Below are the code and all the weights of a small trained network. Each question names an input and a target symbol and asks about switching units off, where a switched-off unit gives its printed mean instead of its output.

import numpy as np


def w(rows, s, z=0):
    codes = np.array(rows[::2]) - 128.0
    scale = np.full(codes.shape[1], s)
    scale[-1] = z or s
    return codes * scale


def f(y):
    return y / 2 * (1 + np.tanh(0.7978845608 * (y + 0.044715 * y**3)))


def softmax(a):
    e = np.exp(a - a.max(-1, keepdims=True))
    return e / e.sum(-1, keepdims=True)


def log_softmax(a):
    a = a - a.max(-1, keepdims=True)
    return a - np.log(np.exp(a).sum(-1, keepdims=True))


def net(x, mask):
    ids = ['αβδεζηθλπστφψω'.index(c) for c in x.split()]
    T = len(ids)
    res = E[ids] + P[:T]
    u = 0
    for l in range(2):
        q, k, v = (res @ M[l].T for M in (Q, K, V))
        z = softmax(np.where(np.tri(T) > 0, q @ k.T / 2**0.5, -1e9)) @ v
        res = res + np.where(mask[u], z, O[l][:, -1]) @ O[l][:, :-1]
        u += 1
        y = f(res @ A[l][:, :-1].T + A[l][:, -1])
        res = res + np.where(mask[u : u + 4], y, B[l][:, -1]) @ B[l][:, :-1]
        u += 4
    return log_softmax(res[-1] @ U[:, :-1].T + U[:, -1])


Q, K, V, O, A, B = {}, {}, {}, {}, {}, {}
E = w([
[162,136,116],'α',
[143,157,116],'β',
[136,139,172],'δ',
[211,94,148],'ε',
[157,65,52],'ζ',
[55,167,86],'η',
[148,251,102],'θ',
[183,126,113],'λ',
[129,49,128],'π',
[140,144,110],'σ',
[86,117,112],'τ',
[196,115,147],'φ',
[163,138,117],'ψ',
[136,144,110],'ω',
],0.025)
P = w([
[253,156,181],'0',
[171,180,106],'1',
[116,176,92],'2',
[95,157,94],'3',
[76,131,115],'4',
[79,97,136],'5',
],0.0039)
Q[0] = w([
[128,93,2],'0.h1',
[59,113,128],'0.h1',
],0.0092)
K[0] = w([
[41,181,40],'0.h1',
[2,62,66],'0.h1',
],0.008)
V[0] = w([
[184,178,119],'0.h1',
[128,2,78],'0.h1',
],0.0096)
O[0] = w([
[109,1,151,251],'0.h1',
[88,97,115,141],'0.h1',
],0.0084,0.0027)
A[0] = w([
[55,168,61,2],'0.n1',
[172,49,100,84],'0.n2',
[245,203,88,184],'0.n3',
[41,161,101,202],'0.n4',
],0.011,0.0075)
B[0] = w([
[119,178,24,150],'0.n1',
[37,233,55,228],'0.n2',
[143,64,138,254],'0.n3',
[255,67,99,211],'0.n4',
],0.0083,0.0063)
Q[1] = w([
[218,255,183],'1.h1',
[137,101,34],'1.h1',
],0.0069)
K[1] = w([
[2,50,244],'1.h1',
[180,70,195],'1.h1',
],0.004)
V[1] = w([
[95,96,137],'1.h1',
[2,169,210],'1.h1',
],0.0076)
O[1] = w([
[167,98,206,120],'1.h1',
[13,2,211,1],'1.h1',
],0.0066,0.0096)
A[1] = w([
[24,42,75,180],'1.n1',
[212,99,95,89],'1.n2',
[128,221,244,164],'1.n3',
[72,157,51,3],'1.n4',
],0.011,0.0038)
B[1] = w([
[12,2,142,150],'1.n1',
[130,81,156,253],'1.n2',
[66,197,125,128],'1.n3',
[65,207,190,180],'1.n4',
],0.01,0.012)
U = w([
[227,2,104,198],'α',
[160,180,78,214],'β',
[115,118,124,20],'δ',
[124,121,125,14],'ε',
[77,141,158,178],'ζ',
[121,104,118,2],'η',
[114,122,124,21],'θ',
[93,152,132,158],'λ',
[104,165,254,181],'π',
[116,119,116,6],'σ',
[50,124,125,80],'τ',
[89,168,144,136],'φ',
[118,117,115,6],'ψ',
[103,9,113,56],'ω',
],0.0096,0.0071)

Each question gives the input, a string of symbols that net reads in full, and the target symbol t.
The units are the heads (2 rows each of Q, K, V and O) and the neurons (one row each of A and B). Each row of codes is followed by its name. A weight is (code - 128) times the scale printed after its matrix; where a second scale follows, it is the last column's (O, A, B and U).
mask holds one flag per unit, layer by layer, with each layer's heads first. A switched-off unit (its flag False) gives its mean, the last column of its rows in O or B, instead of its output. The means were averaged over made-up inputs and are rounded, as every weight is.
A unit's drop is (log p(t) with every unit on - log p(t) with that unit switched off) / (log p(t) with every unit on - log p(t) with every unit switched off).
The circuit of an input: a set's keep is (log p(t) with only the set's units on - log p(t) with every unit switched off) / (log p(t) with every unit on - log p(t) with every unit switched off). Starting from all 10 units, units are removed one at a time, each time the one whose removal leaves the highest keep (on an exact tie, the one counted first), for as long as the keep stays at least 0.8.
circuit, biggest first: the units of the circuit, biggest drop first
unit that matters most: the unit with the biggest drop
top k neurons: the k neurons with the biggest drops, biggest first
k most important neurons of layer l: the k neurons of layer l with the biggest drops, biggest first
drop when u is switched off: that unit's drop, to one decimal
input ζ λ η ζ ψ π, target β: unit that matters most -> 1.h1
input α ζ λ θ, target α: circuit, biggest first -> 0.n3, 0.n2, 0.n4
input ζ η π ζ, target β: circuit, biggest first -> 1.h1, 0.n2
input τ η α, target α: top 3 neurons -> 0.n2, 0.n3, 1.n4
input η δ β α, target α: top 3 neurons -> 0.n2, 1.n4, 0.n3
input β τ β β η, target β: top 2 neurons -> 0.n1, 0.n4
input ζ λ η δ φ τ, target α: top 3 neurons -> 0.n4, 0.n2, 1.n4
input η τ ζ η, target β: circuit, biggest first -> 0.n4, 0.n1, 0.h1
input ε η ε, target β: top 3 neurons -> 0.n2, 0.n4, 1.n1
input ε ζ ζ π, target ω: top 3 neurons -> 1.n1, 0.n2, 0.n4
input α ζ δ σ β ζ, target τ: top 4 neurons -> 0.n2, 1.n1, 1.n4, 0.n4
input ε ζ ζ τ, target α: top 3 neurons -> 0.n4, 0.n2, 1.n2
input β β ζ σ, target α: 2 most important neurons of layer 0 -> 0.n2, 0.n1
input φ φ α σ ω, target α: 2 most important neurons of layer 1 -> 1.n4, 1.n3
input η ζ θ, target α: 2 most important neurons of layer 1 -> 1.n4, 1.n2
input η η ζ ζ ψ β, target α: most important neuron of layer 1 -> 1.n4
input η ε π, target β: 2 most important neurons of layer 1 -> 1.n1, 1.n2
input η α ζ, target β: top 2 neurons -> 0.n2, 1.n1
input σ δ φ β, target α: 2 most important neurons of layer 0 -> 0.n2, 0.n3
input δ ψ α σ ζ ζ, target τ: drop when 0.n2 is switched off -> 0.5
input ζ δ σ, target α: drop when 0.n2 is switched off -> 0.6
input ζ η π ψ, target α: drop when 0.n3 is switched off -> 0.1
input ω η σ σ ψ, target α: drop when 0.n3 is switched off -> 0.2
